Below are the code and all the weights of a small trained network. Each question names an input and a target symbol and asks about switching units off, where a switched-off unit gives its printed mean instead of its output.

import numpy as np


def w(rows, s, z=0):
    codes = np.array(rows[::2]) - 128.0
    scale = np.full(codes.shape[1], s)
    scale[-1] = z or s
    return codes * scale


def f(y):
    return np.maximum(y, 0)


def softmax(a):
    e = np.exp(a - a.max(-1, keepdims=True))
    return e / e.sum(-1, keepdims=True)


def log_softmax(a):
    a = a - a.max(-1, keepdims=True)
    return a - np.log(np.exp(a).sum(-1, keepdims=True))


def net(x, mask):
    ids = ['αβεηπσφω'.index(c) for c in x.split()]
    T = len(ids)
    res = E[ids] + P[:T]
    q, k, v = (res @ M[0].T for M in (Q, K, V))
    z = softmax(np.where(np.tri(T) > 0, q @ k.T / 4**0.5, -1e9)) @ v
    res = res + np.where(mask[0], z, O[0][:, -1]) @ O[0][:, :-1]
    y = f(res @ A[0][:, :-1].T + A[0][:, -1])
    res = res + np.where(mask[1:13], y, B[0][:, -1]) @ B[0][:, :-1]
    return log_softmax(res[-1] @ U[:, :-1].T + U[:, -1])


Q, K, V, O, A, B = {}, {}, {}, {}, {}, {}
E = w([
[109,89,101,93,168,172,99],'α',
[139,180,143,182,65,225,134],'β',
[183,167,89,50,110,181,104],'ε',
[90,12,80,144,109,177,99],'η',
[151,131,137,42,1,151,195],'π',
[126,64,185,127,102,84,129],'σ',
[160,158,209,88,144,73,112],'φ',
[134,179,100,123,132,251,115],'ω',
],0.014)
P = w([
[170,160,56,173,132,143,233],'0',
[92,118,213,99,113,160,140],'1',
[187,159,77,116,107,94,60],'2',
[233,90,106,183,122,173,157],'3',
[100,128,220,80,97,173,115],'4',
[208,168,50,83,95,90,15],'5',
[252,67,119,175,118,196,160],'6',
[101,126,213,98,98,184,112],'7',
],0.015)
Q[0] = w([
[87,131,133,139,65,129,66],'h1',
[164,91,154,138,137,177,193],'h1',
[126,143,130,79,141,159,108],'h1',
[253,94,132,114,109,158,82],'h1',
],0.032)
K[0] = w([
[155,84,150,121,115,216,124],'h1',
[105,42,176,168,166,43,17],'h1',
[250,101,201,115,151,156,64],'h1',
[172,167,139,85,14,221,18],'h1',
],0.019)
V[0] = w([
[134,110,134,119,254,118,106],'h1',
[176,147,146,73,153,110,152],'h1',
[146,140,157,168,104,105,106],'h1',
[129,186,140,157,171,190,107],'h1',
],0.022)
O[0] = w([
[139,60,116,151,246,126,164,2],'h1',
[145,205,112,96,154,66,148,198],'h1',
[91,163,139,134,142,105,128,117],'h1',
[213,157,213,123,189,154,93,213],'h1',
],0.013,0.009)
A[0] = w([
[254,130,80,192,143,87,128,79],'n1',
[63,118,225,105,154,182,178,77],'n2',
[217,126,43,164,147,58,162,192],'n3',
[139,82,88,123,101,187,173,86],'n4',
[111,143,210,229,106,136,253,106],'n5',
[176,120,87,253,111,129,157,122],'n6',
[123,123,9,119,171,165,81,88],'n7',
[18,99,227,141,143,113,111,136],'n8',
[234,130,44,206,171,44,193,64],'n9',
[130,135,90,196,136,80,217,10],'n10',
[83,65,148,30,115,159,165,150],'n11',
[182,84,112,156,180,128,204,122],'n12',
],0.015,0.011)
B[0] = w([
[75,75,32,93,179,111,151,249],'n1',
[40,156,48,90,115,142,188,193],'n2',
[78,217,239,181,169,108,127,221],'n3',
[54,190,171,143,116,129,50,172],'n4',
[184,155,104,83,40,83,129,159],'n5',
[97,135,187,76,163,141,160,169],'n6',
[212,117,119,106,51,32,197,158],'n7',
[159,103,117,220,141,45,78,170],'n8',
[152,11,131,205,18,209,141,208],'n9',
[227,106,31,76,204,7,131,144],'n10',
[186,73,132,80,175,147,164,181],'n11',
[141,140,98,116,145,99,8,199],'n12',
],0.018,0.015)
U = w([
[161,126,47,93,181,106,148,172],'α',
[90,134,51,116,79,90,170,3],'β',
[231,152,172,123,154,159,162,238],'ε',
[61,65,135,108,122,103,140,74],'η',
[94,58,197,22,111,85,225,86],'π',
[189,85,93,154,116,77,219,130],'σ',
[101,182,154,110,185,14,190,112],'φ',
[75,129,128,149,149,170,253,249],'ω',
],0.0048,0.0059)

Each question gives the input, a string of symbols that net reads in full, and the target symbol t.
The units are the heads (4 rows each of Q, K, V and O) and the neurons (one row each of A and B). Each row of codes is followed by its name. A weight is (code - 128) times the scale printed after its matrix; where a second scale follows, it is the last column's (O, A, B and U).
mask holds one flag per unit, heads first, then neurons. A switched-off unit (its flag False) gives its mean, the last column of its rows in O or B, instead of its output. The means were averaged over made-up inputs and are rounded, as every weight is.
A unit's drop is (log p(t) with every unit on - log p(t) with that unit switched off) / (log p(t) with every unit on - log p(t) with every unit switched off).
The circuit of an input: a set's keep is (log p(t) with only the set's units on - log p(t) with every unit switched off) / (log p(t) with every unit on - log p(t) with every unit switched off). Starting from the 12 units with the biggest drops (on a tie, the unit counted first), units are removed one at a time, each time the one whose removal leaves the highest keep (on an exact tie, the one counted first), for as long as the keep stays at least 0.8.
circuit, biggest first: the units of the circuit, biggest drop first
most important unit: the unit with the biggest drop
k most important neurons: the k neurons with the biggest drops, biggest first
drop of u: that unit's drop, to one decimal
input ω ω α ε, target η: most important unit => n9
input φ β φ ω, target σ: circuit, biggest first => n9, h1
input ω α ε π β, target β: 2 most important neurons => n2, n3
input β ω α π, target η: 3 most important neurons => n9, n12, n1
input ε α φ α α ω ε, target α: circuit, biggest first => n1, h1
input π η ω β, target α: circuit, biggest first => h1, n1
input ε ω ω ω φ η β, target π: circuit, biggest first => n6, h1
input η ε ε α α η, target φ: circuit, biggest first => n3, h1
input ε ε β φ, target ε: circuit, biggest first => h1, n1
input α η η φ, target π: circuit, biggest first => h1, n6, n11
input φ ω α ω η φ φ, target σ: circuit, biggest first => n9, h1
input π α α ω α, target ω: circuit, biggest first => n2, h1
input π β α ω σ, target σ: 2 most important neurons => n8, n3
input ε φ α, target φ: 2 most important neurons => n9, n3
input π β ω σ ε π σ, target β: circuit, biggest first => h1
input α β α φ α, target φ: 3 most important neurons => n9, n1, n8
input ω ε π ω α φ, target α: 3 most important neurons => n1, n3, n9
input ω ω ω π, target α: 3 most important neurons => n1, n9, n3
input ε φ ε η α α φ, target η: 4 most important neurons => n9, n12, n1, n3
input α β ω π ε, target ε: 2 most important neurons => n1, n2
input α α α ω β ε, target φ: most important unit => n3
input ε α σ η π φ, target β: drop of h1 => 1.8
input α α α α φ π ω, target β: drop of n3 => 0.1
input ω σ α α β α, target ε: drop of n1 => 0.2
input α ω ω ω, target α: drop of h1 => 1.5
